Here is a tiny trained network, its code and every weight. The questions are about switching its units off for an input and a class, where a switched-off unit gives its printed mean instead of its output.

import numpy as np


def w(rows, s, z=0):
    codes = np.array(rows[::2]) - 128.0
    scale = np.full(codes.shape[1], s)
    scale[-1] = z or s
    return codes * scale


def f(y):
    return y / 2 * (1 + np.tanh(0.7978845608 * (y + 0.044715 * y**3)))


def log_softmax(a):
    a = a - a.max(-1, keepdims=True)
    return a - np.log(np.exp(a).sum(-1, keepdims=True))


def net(x, mask):
    res = np.array(x, float).reshape(1, 8) / 4 @ E
    y = f(res @ A[0][:, :-1].T + A[0][:, -1])
    res = res + np.where(mask, y, B[0][:, -1]) @ B[0][:, :-1]
    return log_softmax(res[-1] @ U[:, :-1].T + U[:, -1])


A, B = {}, {}
E = w([
[128,128,128,128],'x0',
[246,181,35,205],'x1',
[127,131,125,124],'x2',
[127,132,125,126],'x3',
[39,193,133,218],'x4',
[129,127,129,130],'x5',
[57,25,11,149],'x6',
[127,128,129,129],'x7',
],0.011)
A[0] = w([
[167,207,155,162,98],'neuron 0',
[154,184,193,58,28],'neuron 1',
[111,138,110,89,112],'neuron 2',
[121,108,104,180,70],'neuron 3',
[71,97,32,173,51],'neuron 4',
[230,90,126,77,190],'neuron 5',
[239,120,113,31,28],'neuron 6',
[26,109,238,117,181],'neuron 7',
[134,169,149,78,63],'neuron 8',
[128,80,120,73,142],'neuron 9',
[108,90,91,175,82],'neuron 10',
[176,97,118,165,90],'neuron 11',
[148,186,153,173,103],'neuron 12',
[56,150,175,99,87],'neuron 13',
[206,203,126,125,122],'neuron 14',
[176,159,254,121,186],'neuron 15',
[114,126,82,208,56],'neuron 16',
[159,119,178,118,79],'neuron 17',
[77,119,191,117,204],'neuron 18',
[124,229,108,141,104],'neuron 19',
[175,177,232,64,24],'neuron 20',
[174,68,102,25,190],'neuron 21',
[84,38,134,74,133],'neuron 22',
[167,74,81,105,87],'neuron 23',
[175,138,57,132,201],'neuron 24',
[84,26,132,66,120],'neuron 25',
[171,105,63,179,86],'neuron 26',
[37,180,188,69,2],'neuron 27',
[85,116,114,63,134],'neuron 28',
],0.011,0.009)
B[0] = w([
[97,89,255,187,175],'neuron 0',
[69,80,33,153,167],'neuron 1',
[135,145,128,165,131],'neuron 2',
[133,152,164,114,140],'neuron 3',
[131,222,119,53,190],'neuron 4',
[96,184,32,93,201],'neuron 5',
[171,238,145,38,174],'neuron 6',
[156,200,36,98,254],'neuron 7',
[140,154,65,146,139],'neuron 8',
[103,109,166,130,172],'neuron 9',
[144,190,113,83,157],'neuron 10',
[79,129,72,115,140],'neuron 11',
[120,71,212,123,164],'neuron 12',
[153,199,104,69,178],'neuron 13',
[120,107,175,201,185],'neuron 14',
[176,198,106,82,226],'neuron 15',
[174,125,154,88,159],'neuron 16',
[97,175,103,123,141],'neuron 17',
[69,151,93,179,209],'neuron 18',
[127,108,195,154,167],'neuron 19',
[86,124,37,153,186],'neuron 20',
[120,76,131,172,213],'neuron 21',
[106,96,165,179,209],'neuron 22',
[53,89,126,179,157],'neuron 23',
[155,154,152,97,193],'neuron 24',
[107,54,141,181,213],'neuron 25',
[125,178,87,132,168],'neuron 26',
[217,154,205,74,180],'neuron 27',
[121,122,143,197,172],'neuron 28',
],0.0084,0.016)
U = w([
[74,94,63,192,113],'0',
[152,140,178,116,247],'1',
[92,3,206,252,94],'2',
],0.016,0.0016)

Each question gives the input, the list of numbers given to net, and the class t.
The units are the neurons (one row each of A and B). Each row of codes is followed by its name. A weight is (code - 128) times the scale printed after its matrix; where a second scale follows, it is the last column's (A, B and U).
mask holds one flag per neuron, in row order. A switched-off neuron (its flag False) gives its mean, the last column of its row in B, instead of its output. The means were averaged over made-up inputs and are rounded, as every weight is.
A unit's drop is (log p(t) with every unit on - log p(t) with that unit switched off) / (log p(t) with every unit on - log p(t) with every unit switched off).
The circuit of an input: a set's keep is (log p(t) with only the set's units on - log p(t) with every unit switched off) / (log p(t) with every unit on - log p(t) with every unit switched off). Starting from the 12 units with the biggest drops (on a tie, the unit counted first), units are removed one at a time, each time the one whose removal leaves the highest keep (on an exact tie, the one counted first), for as long as the keep stays at least 0.8.
units of the circuit, in order: the units of the circuit, biggest drop first
unit that matters most: the unit with the biggest drop
k most important neurons: the k neurons with the biggest drops, biggest first
drop of u: that unit's drop, to one decimal
input [-1,-1,-6,2,-2,1,-2,5], class 0: units of the circuit, in order => [neuron 27]
input [-1,4,2,-7,1,-4,0,-3], class 2: units of the circuit, in order => [neuron 7; neuron 15]
input [8,0,-3,7,-1,-8,2,-8], class 2: units of the circuit, in order => [neuron 7; neuron 15]
input [0,-1,4,-4,-2,6,-5,7], class 0: units of the circuit, in order => [neuron 20; neuron 1]
input [-6,4,-4,-7,3,7,1,1], class 1: 3 most important neurons => [neuron 25; neuron 21; neuron 22]
input [8,8,-6,4,7,0,1,2], class 1: 2 most important neurons => [neuron 4; neuron 25]
input [1,3,-7,-4,1,-6,-5,5], class 2: 3 most important neurons => [neuron 7; neuron 0; neuron 14]
input [-2,-7,-7,-4,0,-3,-3,-7], class 0: 2 most important neurons => [neuron 18; neuron 20]
input [1,-7,7,-1,0,3,-1,-4], class 0: 3 most important neurons => [neuron 18; neuron 7; neuron 6]
input [-3,0,6,5,-4,1,-6,-8], class 0: 4 most important neurons => [neuron 20; neuron 1; neuron 27; neuron 5]
input [7,-6,1,-1,-1,-6,-7,-7], class 0: 3 most important neurons => [neuron 20; neuron 1; neuron 18]
input [3,3,3,8,8,-4,1,-2], class 1: drop of neuron 18 => 0.1
input [3,0,-3,-2,5,7,0,6], class 1: drop of neuron 15 => -0.4
input [-6,-1,0,-6,-8,3,-1,4], class 0: drop of neuron 5 => 0.3
input [6,-4,1,-5,-7,2,0,0], class 0: unit that matters most => neuron 5
